Below are the code and all the weights of a small trained network. Each question names an input and a class and asks about switching units off, where a switched-off unit gives its printed mean instead of its output.

import numpy as np


def w(rows, s, z=0):
    codes = np.array(rows[::2]) - 128.0
    scale = np.full(codes.shape[1], s)
    scale[-1] = z or s
    return codes * scale


def norm(h):
    return h / np.sqrt((h * h).mean(-1, keepdims=True) + 1e-5)


def f(y):
    return np.maximum(y, 0)


def log_softmax(a):
    a = a - a.max(-1, keepdims=True)
    return a - np.log(np.exp(a).sum(-1, keepdims=True))


def net(x, mask):
    res = np.array(x, float).reshape(1, 5) / 4 @ E
    u = 0
    for l in range(3):
        y = f(norm(res) @ A[l][:, :-1].T + A[l][:, -1])
        res = res + np.where(mask[u : u + 9], y, B[l][:, -1]) @ B[l][:, :-1]
        u += 9
    return log_softmax(norm(res)[-1] @ U[:, :-1].T + U[:, -1])


A, B = {}, {}
E = w([
[212,21,158,144,153],'x0',
[83,78,79,141,83],'x1',
[102,66,230,185,240],'x2',
[12,125,252,63,93],'x3',
[18,47,23,74,231],'x4',
],0.0042)
A[0] = w([
[196,150,227,2,225,111],'L0N1',
[100,36,201,180,24,113],'L0N2',
[39,177,101,60,108,4],'L0N3',
[108,68,140,76,114,49],'L0N4',
[56,229,195,115,125,112],'L0N5',
[69,73,49,83,5,153],'L0N6',
[188,43,211,70,101,37],'L0N7',
[101,100,82,107,112,106],'L0N8',
[72,68,172,105,193,125],'L0N9',
],0.0073,0.0032)
B[0] = w([
[106,73,5,204,59,219],'L0N1',
[176,162,202,106,190,231],'L0N2',
[46,254,122,82,83,194],'L0N3',
[168,153,147,160,125,161],'L0N4',
[98,92,121,134,100,254],'L0N5',
[119,96,121,40,79,246],'L0N6',
[72,69,150,160,108,194],'L0N7',
[173,143,166,123,76,167],'L0N8',
[96,72,174,77,141,238],'L0N9',
],0.0091,0.0041)
A[1] = w([
[220,131,253,147,160,146],'L1N1',
[208,138,254,106,156,85],'L1N2',
[123,138,139,229,154,205],'L1N3',
[148,98,52,132,177,152],'L1N4',
[128,221,56,152,104,147],'L1N5',
[160,107,155,158,37,165],'L1N6',
[197,84,104,52,118,75],'L1N7',
[151,87,44,81,126,154],'L1N8',
[249,117,65,134,202,5],'L1N9',
],0.0088,0.0023)
B[1] = w([
[100,195,132,184,112,239],'L1N1',
[131,139,159,229,125,213],'L1N2',
[126,253,43,116,61,209],'L1N3',
[169,147,186,89,203,203],'L1N4',
[110,83,198,99,165,218],'L1N5',
[165,139,38,173,6,255],'L1N6',
[191,113,91,130,129,194],'L1N7',
[190,108,152,70,131,218],'L1N8',
[143,191,213,110,142,211],'L1N9',
],0.0083,0.0043)
A[2] = w([
[62,109,131,80,164,98],'L2N1',
[96,90,93,125,137,188],'L2N2',
[159,145,216,117,132,232],'L2N3',
[150,77,94,8,200,74],'L2N4',
[171,133,58,112,132,144],'L2N5',
[207,151,89,111,152,144],'L2N6',
[34,201,58,73,80,21],'L2N7',
[136,87,156,188,70,254],'L2N8',
[80,66,118,149,132,39],'L2N9',
],0.012,0.0028)
B[2] = w([
[214,99,254,93,112,194],'L2N1',
[142,77,111,89,105,165],'L2N2',
[63,167,139,108,237,223],'L2N3',
[120,189,129,190,74,223],'L2N4',
[100,98,167,170,166,169],'L2N5',
[150,135,104,79,221,195],'L2N6',
[81,166,144,45,149,242],'L2N7',
[77,108,37,157,214,253],'L2N8',
[193,26,134,203,94,161],'L2N9',
],0.0076,0.0067)
U = w([
[43,125,168,215,203,100],'0',
[137,7,234,126,139,33],'1',
[237,196,172,99,254,147],'2',
[56,173,81,100,136,90],'3',
[77,158,193,16,48,252],'4',
[115,38,68,178,85,134],'5',
[236,103,62,49,100,15],'6',
[191,213,80,231,57,87],'7',
],0.018,0.0023)

Each question gives the input, the list of numbers given to net, and the class t.
The units are the neurons (one row each of A and B). Each row of codes is followed by its name. A weight is (code - 128) times the scale printed after its matrix; where a second scale follows, it is the last column's (A, B and U).
mask holds one flag per neuron, layer by layer. A switched-off neuron (its flag False) gives its mean, the last column of its row in B, instead of its output. The means were averaged over made-up inputs and are rounded, as every weight is.
A unit's drop is (log p(t) with every unit on - log p(t) with that unit switched off) / (log p(t) with every unit on - log p(t) with every unit switched off).
The circuit of an input: a set's keep is (log p(t) with only the set's units on - log p(t) with every unit switched off) / (log p(t) with every unit on - log p(t) with every unit switched off). Starting from the 12 units with the biggest drops (on a tie, the unit counted first), units are removed one at a time, each time the one whose removal leaves the highest keep (on an exact tie, the one counted first), for as long as the keep stays at least 0.8.
units of the circuit, in order: the units of the circuit, biggest drop first
most important unit: the unit with the biggest drop
k most important neurons: the k neurons with the biggest drops, biggest first
k most important neurons of layer l: the k neurons of layer l with the biggest drops, biggest first
drop when u is switched off: that unit's drop, to one decimal
input [6,3,-1,4,-8], class 7: most important unit -> L1N6
input [0,-6,-8,-1,-2], class 6: 3 most important neurons -> [L0N2 L1N6 L1N4]
input [-4,-3,4,5,-5], class 7: units of the circuit, in order -> [L1N6 L0N1]
input [6,-7,8,5,-4], class 5: units of the circuit, in order -> [L0N1 L1N6]
input [-4,-7,8,4,-6], class 7: units of the circuit, in order -> [L0N1 L1N6]
input [-5,-1,4,8,-5], class 0: 2 most important neurons -> [L0N2 L2N8]
input [-6,-5,5,3,-5], class 3: units of the circuit, in order -> [L0N1 L1N2 L2N1]
input [-3,2,5,5,3], class 1: units of the circuit, in order -> [L1N3 L2N1]
input [7,1,-5,8,-1], class 0: units of the circuit, in order -> [L0N2 L2N8 L1N2]
input [3,-3,-7,1,-4], class 7: 3 most important neurons of layer 0 -> [L0N1 L0N3 L0N5]
input [7,-2,7,8,-8], class 0: 2 most important neurons -> [L0N2 L2N8]
input [-5,2,-1,3,-7], class 7: 2 most important neurons of layer 1 -> [L1N6 L1N2]
input [-2,0,-8,-5,-1], class 6: 2 most important neurons -> [L0N6 L0N2]
input [-1,0,3,6,7], class 1: units of the circuit, in order -> [L2N1]
input [1,-4,-4,-1,4], class 2: 4 most important neurons of layer 0 -> [L0N5 L0N1 L0N7 L0N9]
input [-6,8,5,1,-4], class 0: 3 most important neurons -> [L0N2 L0N1 L1N2]
input [-8,6,5,-6,-6], class 3: 2 most important neurons of layer 2 -> [L2N7 L2N4]
input [-6,2,7,7,0], class 1: 4 most important neurons -> [L0N9 L1N3 L2N1 L2N9]
input [-6,-6,-6,0,-6], class 3: 2 most important neurons of layer 0 -> [L0N6 L0N3]
input [-3,0,2,-7,-4], class 2: units of the circuit, in order -> [L1N5]
input [-6,8,4,4,-7], class 0: 2 most important neurons -> [L0N2 L0N1]
input [-4,6,-2,-7,-5], class 6: 3 most important neurons -> [L1N6 L0N2 L0N6]
input [1,0,0,2,7], class 4: 2 most important neurons -> [L2N4 L0N3]
input [-3,2,-7,-3,-7], class 6: 2 most important neurons of layer 2 -> [L2N4 L2N6]
input [-6,-1,3,-5,3], class 2: drop when L2N4 is switched off -> 0.0
input [5,-5,-7,6,-4], class 5: 2 most important neurons of layer 0 -> [L0N1 L0N7]
input [7,5,5,-1,-3], class 0: drop when L0N2 is switched off -> 0.2
input [-6,-4,-4,-4,4], class 4: most important unit -> L0N3
input [-6,3,6,8,-5], class 0: drop when L0N2 is switched off -> 0.2
input [-7,-1,4,1,5], class 4: drop when L0N3 is switched off -> 0.3
